(in the rows, 128 means zero)
Group and class of each row:
[157 102 128 147 126 118  97 154 160 185  91 120 148 150 150 135 130  95
 108 115 179  96 130 154 117 151 128 131 176 107 118 180  99 127] -> V/B
[176 162 131 111 126 133 141 111 107  82 141 137 155 106 146 115 141 112
  98 126 122  99  87 143 134 123 155 148  93 169 137 132 153 138] -> A/P
[126  96 157  47 101 108 127 117 146 158 117 138 138 141 171 150 137 154
  95 118 136 126 112 138 133 150 117 137 162 131 122 143 116 141] -> V/B
[111  73 130 145 123 100 108 170 173 221  77  90 131 152 135 147 112 104
 140 134 202 101 153 139 146 185 116 131 173  99  97 194 101 117] -> V/B
[128 154 120 129 126 157 152 122 110  87 142 144 137  77 134 101 114 120
 156 116 126 118 113 162 123 127 129 148 118 156 129 143 153 116] -> A/J
[144  84 133 149 143 148 106 141 144 148 121 128 111 178 142 160 106 139
 160 125 164 111 140 135 115 162 151 126 101 135 121 157 111 131] -> X/K
[147 142 167 138 122 142 171 102 126 109 222 170 120 131 154 115 116 171
 116 147  95 134 108 149 119 146 103 143 161 182 129 113 156 129] -> A/J
[116 133 114 129 122 136 120 134 120 130 115  99 152 153 125 151 145  88
  99  93 146 109 106 114 147  92 125 133 133 120 132 113 133 138] -> V/D
[141 164 138 128 124 134 141  95 113 108 149 129 122 142 134 127 131 131
  83 120  68 162 112 108 151 102 159 128  78 149 147  73 120 121] -> X/K
[118 112 130 151 140 112 125 115 132 147  64 141 105 111 144 124 123 143
 118 150 140 121 137 122 120 125 159 160  72 127 132 140 124 124] -> X/K
[ 99 160 105  99 115 140 146 114  96  85 172  89 142 135  96 127 172 109
 130 140  82 173 110 105 146  57 119 104 146 103 142  63 173 126] -> V/B
[153  88 129 147 140 130 106 144 141 172  94 139 109 130 138 117 108 123
 123 118 124 122 138 153 144 127 171 131  75   4 128 156 124 130] -> X/K
[121 191  87 137 136 167 122 135 125  90 131  94 145 126 112  98 142  88
 148 119  86 138 125 101 140  98 135 116  83 112 152  85 153 123] -> X/K
[137 138 126 140 159 118 114 138 127 148 106 140  92 126 134 145  92 136
 121 116 137 134 133 103 118 123 126 137  95 119 121 124 111 114] -> X/K
[131 116 130 137 128 120 121 129 131 145 118 149 116 118 165 122 112 135
 115 129 142 138 130 102 125 136 174 151  72 158 136 142 110 206] -> X/K
[148  99 163 116 127 159 144 129 140 123 143 167 102 110 145 129 115 152
 189 118 141  94 127 166 137 156 135 149 129 170 146 164 120 116] -> A/J
[127 113  98 144 134 106 107 127 135 133 106 110 104 128 124 136 125  99
  92 131 141 145 158 107 124 132 237 136  59 121 148 117 107 130] -> X/H
[105 110 139 140 130 112 138 132 138 169 142 144  99 111 120 132 116 172
 146 119 118 120 143 136 126 153 129 135 101 132 129 144 134 154] -> X/K
[157 136 117 149 127 115 111 140 158 128  45  96 160 145 124 162 104  87
  63 119 147 121 113 128 141 118 111 108 202 100 139 118 111 105] -> V/D
[177 122 202 114 129 133 160 108 132 140 185 181 138 129 158 124 133 111
 126 120  96 108 105 142 141 191 158 177 150 182 110 140 151 162] -> A/P
[168 169 134 136 119 139 145 111 119  94 144 141 148 124 158  99 143 102
 110 119 139 131 113 186 121  93 148 137 118 162 128 125 140 141] -> A/P
[182 178  86 124 123 128 108 104  98  69 119  98 164 114 125 129 145  77
  10 115  92 129  96 123 130  81 130 121 117 157 129 101 115  97] -> A/P
[103 134 129 136 142 145 174 125 128 129 154 136  85 120 119 110 138 132
 125 118  99 139 148 112 148 105 168 139  65 167 142  91 137 150] -> X/K
[110  93 127 126 135  81 127 157 146 142 124 128 106 133 120 120 103 130
 133 161 163 118 157 131 113 166  93 136  93 116 109 163 135 137] -> X/H
[143 240 126 105 124 218 214  51  84  49 198 157 166  93 139 114 219 120
 115 110  23 156  69 101 150  61 159 151  59 179 166  29 161 164] -> A/J
[ 98 194 117 104 122 155 195 103  90  77 159 119 170 147 108 124 180 129
 131 115  82 156 106 111 136  69  98 111 143 119 153  41 172 144] -> V/B
[205 150 125 160 145 120 126  78 123 192  99 168 108 113 187 114 127 110
  62  66 132 126 120 119 149 110 252 195   4 208 136 163 103 207] -> X/K
[121 115 145  99 128 126 138 121 133 130 136 149 138 132 139 120 138 147
 121 118 125 124 125 142 136  81 138 133 115 170 104   4 138 156] -> V/B
[133 156 131 123 130 148 132 120 107 102  92 114 172 137 138 129 143  85
 180 150 138 132 107 123 128 102 110  93 156 113 146 102 148 120] -> V/B
[ 50 144  96 131 143 133 142 127 119 108 127 115  97 123 104 118 141 124
 116 124  92 176 115  90 141  94 147 153  69 117 145  58 134 135] -> X/H
[189 162 120 134 123 148 125 106 113  87  98 116 151 128 163 143 130  86
 126 124 143 120  84 114 123 136 145 125  78 163 112 152 122 108] -> A/J
[118 182 113 122 109 161 122  85 110  74 123  55 188 129 103 148 158  87
 111 137  97 143 130 124 132  90 116 108 141  99 163  80 137  54] -> V/B
[ 96 125 133 122 156 153 157 137 128 129 153 121 118 136 126  99 144 139
 146 119 108 149 136 102 139 117 171 145  63 108 146 109 155 157] -> X/H
[166 158 158 129 137 167 138 108 119 118 157 174 142 105 155 113 137 142
 133 154 114 115 108 137 125 137 148 180 115 188 130 142 144 158] -> A/P
[178 134 148 130  89 143 137 108 127 110 143 149 132 107 137 126 122 161
 105 139 131 124 113 159 120 156 119 144 163 167 113 156 136 125] -> A/P
[131 172  89 139 145 145 142 133 114  61 125 102 111 101 126 123 142 127
 138 143  95 172 121 105 128  87 163 158  16 131 139  94 149 146] -> X/H
[122 100 151 113 118 115 125 115 140 173 138 137 149 159 130  98 147 104
 101 120 135 124 108 143 142 125 132 109 187 118 120 136 129 162] -> V/D
[125 121  93 121 149 122 134 126 130 151 132 140 170 151 132 146 110 122
 132 122 143 115 124 119 139 140 110  95 176 131 147 137 133 136] -> V/D
[110 120 121  81 114 142 120 138 143 150 120 130 138 132 128 135 133 130
 136 135 125 116 163 127 109 129 121 124 135 113 141 150 147 133] -> V/B
[140 148  85 147  83 132 122 132 101  82 109 102 157 109 124 130 125 117
 139 129 129 128 110 136 138 137 143 140  62 151 125 117 127 113] -> X/K
[124 106 159  96 109 126 145 103 156 188 144 149 162 154 127 132 154 161
  66 129 128 126 129 132 139 125 102 100 219 137 142  93 112 153] -> V/D
[164 158 134 143 123 151 152 113  98  92 144 144 142  87 161 121 154 125
 136 111 130 130 112 132 127 130 124 155  91 164 132 106 128 137] -> A/J
[167 161  86 132 118 132 103 114 127 141  99 107 187 142 137 131 149  59
  85 105 141 136 107 113 147  89 159 138 132 132 127 124 131 152] -> V/D
[121  64 136 133 110 108  86 147 156 210  92 142 141 160 160 151 118 106
 128 104 220  90 138 127 131 147 136 126 200 102 119 176 112 155] -> V/D
[152 143 158 107 110 147 146  85 119 127 167 154 128 142 116 111 147 150
 117 113 116 122  96 137 140 128 130 133 142 163 137 114 142 137] -> A/P
[116 101 112 127 167 123 140 145 134 107 121 113  95 112 123 119 129 125
 116 132 125 151 144 111 116 113 153 147  48 124 123 134 120 156] -> X/H
[ 93 151 113 126 126 129 120 142 105  48 128  66 122 117  83 130 115 111
 180 165 103 167 117 111 128 111  75 105  80  89 118  86 146  95] -> X/K
[117 106 130 120 129 129 113 133 128 151 112  92 114 142 113 145 129  99
 155 140 157 120 142 137 137 140 115 143 144 112 123 144 121 127] -> V/B

Group and class of each row:
[117 114 124 124 128 121 120 144 107 117 139 127 134 145 131 125 130 148
 125 123  98 138 119 119 140 125 140 122  89 130 114 111 167 120] -> L/N
[128 129 106 153 141 128 127 102 127 136 148  91 137 158 133 130 128 127
 129 123 121 135 129 136 143 112 111 120 112 126 124 116 113 121] -> Q/R
[116 114 123 126 105 116 139 153  92 122 135 154 109 130 128 125 123 139
 120 120 104 143 129 102 124 139 110 104  95 132 118 116 175 119] -> L/N
[124 133 135 137 135 126 107 111 136 145 138 137 130 143 152 144 121 201
 120 122 171 130 134 140 116 176 122 109 115 127 146 126 116 141] -> U/F
[132 120 144 129 100 128 142 148  99 128 127 141 132 127 137 125 124 152
 129 123 112 128 108 123 164 146 148 123 105 132 132 129 102 147] -> Y/S
[119 134 108 179 160 127 100 123 144 147 162  80 133 164 144 120 129 113
 126 111 134 130 139 137 137 113 114 108  75 123 124 103 100 118] -> Q/R
[114 130 115 134 126 131 133  91 124 135 148 144 133 146 141 133 130 122
 126 116 106 143 143 115 124 136 120 112  94 128 121 112 156 111] -> L/N
[116 128 114 147 126 134 128 154 136 148 134 109 123 161 138 132 140  67
 126 115 155 131 140 138 140 114 113 122 103 122 128 104  54 135] -> Q/R
[109 120 115 133 127 123 138 118 117 121 134 132 107 146 126 129 130 119
 127 123  89 147 130 121 119 120 140 108  78 127 120 109 182 106] -> L/M
[118 132 117 137 128 126 137  59 139 143 150 137 131 150 145 143 120 149
 127 122 150 136 134 129 121 169  91 113 118 130 144 127  85 130] -> U/F
[136 126 154 103 101 129 160 100 112 114 132 164 116 116 125 128 124 171
 130 125 134 130 101 126 150 146 166 125 119 131 138 139 111 147] -> Y/T
[128 126 114 146 134 135 137 112 129 129 151  82 125 146 126 124 131 111
 132 119 121 130 114 138 152  89 148 115  81 127 121 116 125 127] -> Q/W
[118 123 140 127 137 126 103 145 126 124 133 127 159 126 140 137 125 152
 125 124 117 125 118 138 131 145 157 133 102 132 130 129 136 136] -> Y/S
[133 128 148 125 134 126 126  91 156 137 138 155  91 110 133 132 116 127
 127 134 166 120 107 118 103 131 119 119 141 127 142 122  75 123] -> U/G
[127 131 112 139 140 131 107 159 120 114 159  69 163 149 129 118 118  80
 128 113 121 123 124 133 146  85 102 138 100 127 110 122 112 137] -> Q/W
[119 120 116 135 130 126 129 134 118 141 152 108 126 161 132 122 132 109
 128 113 129 132 127 135 155 112 126 117  87 124 119 101  87 127] -> Q/R
[126 130 129 127 119 128 147  89 132 143 151 159 119 144 140 133 119 147
 123 117 154 139 132 122 129 156 103 114 110 135 133 119 112 134] -> U/F
[119 126 113 154 122 127 137  61 132 144 157 139 132 164 148 139 118 158
 121 121 133 133 126 122 144 155  90 119 117 129 129 119  87 134] -> U/F
[120 145 114 147 150 118 120  85 122 129 148 105 151 144 132 122 125 140
 127 120  98 128 136 140 154 130 141 105  82 127 136 133 131 126] -> L/M
[119 124 133 123 142 124 121 132 116 139 150 120 134 146 131 127 122 179
 125 122 129 135 115 148 127 135 157 112  84 128 126 123 146 134] -> Y/S
[119 127 116 140 138 128 127  98 106 129 135 113 143 158 129 130 128 171
 118 125 100 135 131 140 142 142 138 100  99 126 134 133 150 124] -> L/M
[128 129 133 119 115 121 148  72 127 142 158 160 136 142 144 141 118 143
 124 119 154 129 126 123 124 201 101 123 134 131 138 128  80 132] -> U/G
[115 124 118 139 134 123 114 155 111 123 134 117 125 125 125 123 127 111
 122 117  92 140 130 121 116 110 132 105  74 133 115 116 202 108] -> L/N
[131 113 150 129  96 131 119 194 106 115 123 145 134 107 137 122 115 128
 124 120 109 127 113 118 143 149 136 138  97 130 131 124 120 152] -> Y/S
[136 145 121 154 117 131 139  82 119 146 134 129 138 127 140 136 126 124
 124 123 141 127 138 119 130 140  89 103 144 131 144 142  89 124] -> U/F
[131 122 112 133 121 129 140 122  99 124 141 121 131 134 123 125 123 134
 124 116 105 136 132 111 115 117 112  98 110 134 112 121 182 112] -> L/N
[125 126 133 135 113 129 134 105 109 148 146 141 143 154 149 139 128 166
 127 113 152 130 132 130 141 161 109 102 122 128 141 131  74 137] -> U/G
[130 127 142 134 119 133 132 108 131 134 144 138 127 137 139 139 122 187
 125 123 153 131 116 138 145 158 138 124 106 130 137 130 121 153] -> Y/T
[132 127 148 127  89 132 159 114 112 126 134 164 120 126 132 128 124 157
 125 121 118 133 100 119 166 150 154 117  98 128 137 129  98 153] -> Y/T
[129 129 133 128 123 128 140  91 122 141 146 132 128 145 139 135 125 164
 126 119 151 130 117 135 127 140 129 107 115 128 139 132  95 132] -> U/G
[121 127 132 137 119 124 137  71 109 147 156 150 157 160 151 151 126 175
 124 119 123 129 132 120 133 163  99 113 143 128 138 131  89 133] -> U/G
[132 124 145 136 112 133 154  86 134 115 140 150 117 125 136 132 123 172
 127 126 117 131 101 127 163 147 180 132  97 131 136 128 109 146] -> Y/T
[126 130 155  94 125 129 113 202 128 121 106 145 122 102 115 118 135 106
 127 126 133 123 121 154 129 120 173 142 113 127 135 128 120 139] -> Y/S
[122 111 122 118 120 126 141 117 106 124 136 145 121 143 129 130 127 148
 128 120 109 141 126 122 127 134 132 104  99 130 138 119 149 118] -> L/N
[126 130 123 162 122 127 142  54 126 156 156 145 135 159 155 143 127 163
 126 117 133 131 125 111 142 164 107 107 117 128 140 117  79 129] -> U/F
[123 128 137 140 138 131 113 132 116 124 142  97 158 129 135 130 129 127
 131 119  97 122 111 133 148 112 166 119  87 130 129 125 125 128] -> Y/S
[118 117 118 148 137 131 124 114 137 136 142 119 119 155 142 138 127 137
 129 123 141 135 124 128 122 123 128 124 107 128 121 104 120 117] -> Q/R
[130 120 146 134 115 130 119 174 114 122 115 131 133 123 130 127 129 148
 126 128 120 119 118 128 150 137 158 132 113 114 130 129 130 148] -> Y/S
[120 133 125 160 105 127 141  54 114 150 144 157 149 159 154 141 123 185
 125 118 111 129 126 115 154 180 114 106 120 129 147 131  95 137] -> U/F
[118 118 123 125 127 122 130 128 110 124 140 128 129 146 132 128 123 129
 134 124 110 132 121 124 123 129 127 113 106 126 128 119 128 122] -> L/N
[117 116 120 149 134 141 126 135 127 135 147  86 113 155 135 133 129 103
 132 118 145 132 111 132 121  86 135 111  89 130 116 104 101 117] -> Q/R
[125 136 132 117 134 128 132  76 127 141 154 143 147 138 137 137 125 160
 127 119 152 131 131 135 120 146 112 115 126 132 132 133 123 130] -> U/G
[132 125 110 116 118 121 148  78 107 153 152 142 137 172 145 137 127 142
 132 116 144 125 118 130 138 142 118 106 132 104 145 124  54 130] -> U/G
[117 125  99 157 156 123 119  89 146 132 164  78 127 170 135 127 122  94
 130 114 137 134 127 141 132  92 112 116  81 124 121 106 102 117] -> Q/R
[122 125 131 125 126 126 116 131  99 129 146 147 156 142 138 132 126 153
 122 116 100 131 129 120 138 147 132 118 103 132 126 119 146 124] -> L/N
[123 123 129 105 117 121 144 124  90 123 154 148 127 140 122 115 128 152
 128 116 107 145 120 126 144 121 149  96  79 131 112 118 172 113] -> L/N
[109 121 128 122 123 128 136  83 131 130 151 141 144 137 141 148 119 165
 125 118 131 141 119 124 111 155 120 121 107 133 129 130 145 127] -> U/G
[114 134 118 141 133 121 125 113 126 128 132 135 116 137 129 129 127 142
 126 123 102 144 132 127 133 143 141 113  78 130 133 119 160 120] -> L/M
[131 129 137 124 113 127 146  75 103 148 147 152 135 155 143 139 123 179
 126 122 140 125 114 121 139 159 120  99 138 126 144 135  73 132] -> U/G
[122 136 122 130 122 126 142 101 111 131 138 138 131 130 127 125 135 131
 123 117  99 143 132 122 136 130 138  99  81 133 135 129 163 118] -> L/N
[135 118 119 152 124 131 159 116 112 131 152  94 112 152 126 113 129 115
 129 115 133 128 117 130 161  96 125 109  97 126 120 113  90 133] -> Q/R
[122 127 115 143 140 121 118 122 114 138 137 117 129 154 137 125 132 149
 124 124 123 130 140 130 128 134 117  92 113 124 122 118 139 116] -> L/M
[120 139 120 162 137 125 127  62 124 162 151 138 132 164 155 140 126 184
 122 116 160 131 139 129 125 170 111  84 108 143 151 131  81 119] -> U/F
[114 136 122 115 150 118 120 100 139 124 134 133 136 138 126 125 126 171
 123 125 110 133 135 143 122 149 156 126 101 127 130 131 175 122] -> L/M

Group, then class:
[157 143 129 193  42 117 114 114  63 128 110  94 149 125 154 151  81 136
 120 118 145 116 144 116 143  54 138  87 174 163 160  41 158 100] -> (19)/z46
[133 127 129 104 156 125 133 128 146 128 151 106 136 126 147 121 143 162
 142 129 141 124 109 132 118 120 138 127 132 124 120 146 126 126] -> (16)/Z510
[106 127 116 126  96 123 132 111 143 128 182  92 129 145 160 147 134 135
 131 128 153 133 119 125 141 120 139 105 159 149 108  95 125 112] -> (16)/Z510
[136 129 133  94 158 142 117 125 119 132 139  87 124 127 123 103 172 141
 120 118 120 138 143 128 118 121 108 134 121 116 145 140 151 138] -> (19)/Z235
[100 136 116 120 132 115 164 149 133 133 140 127 135 124 151 139 117 126
 138 106 145 133 125 132 139 116 146 117 142 146 123 112 107 111] -> (16)/z542
[112 133 125  93 106 139 161 136 159 139 148 117 130 122 156 120 138 115
 121 158 122 109  82 180 143 142 145 126 133 139  94 133 133 142] -> (16)/Z510
[ 98 138 112 103 141  88 153 121 145 137 138 119 143 117 144 137 113 146
 138 126 150 109 122 133 148 125 161 112 128 138 143 127 103 120] -> (16)/z542
[157 123 102 115 148 153 124 130 112 126 161  91 135 134 125 138 150 136
 136 113 165 137 123 156 119 118 120 119 147 122 130 123 143 124] -> (19)/Z235
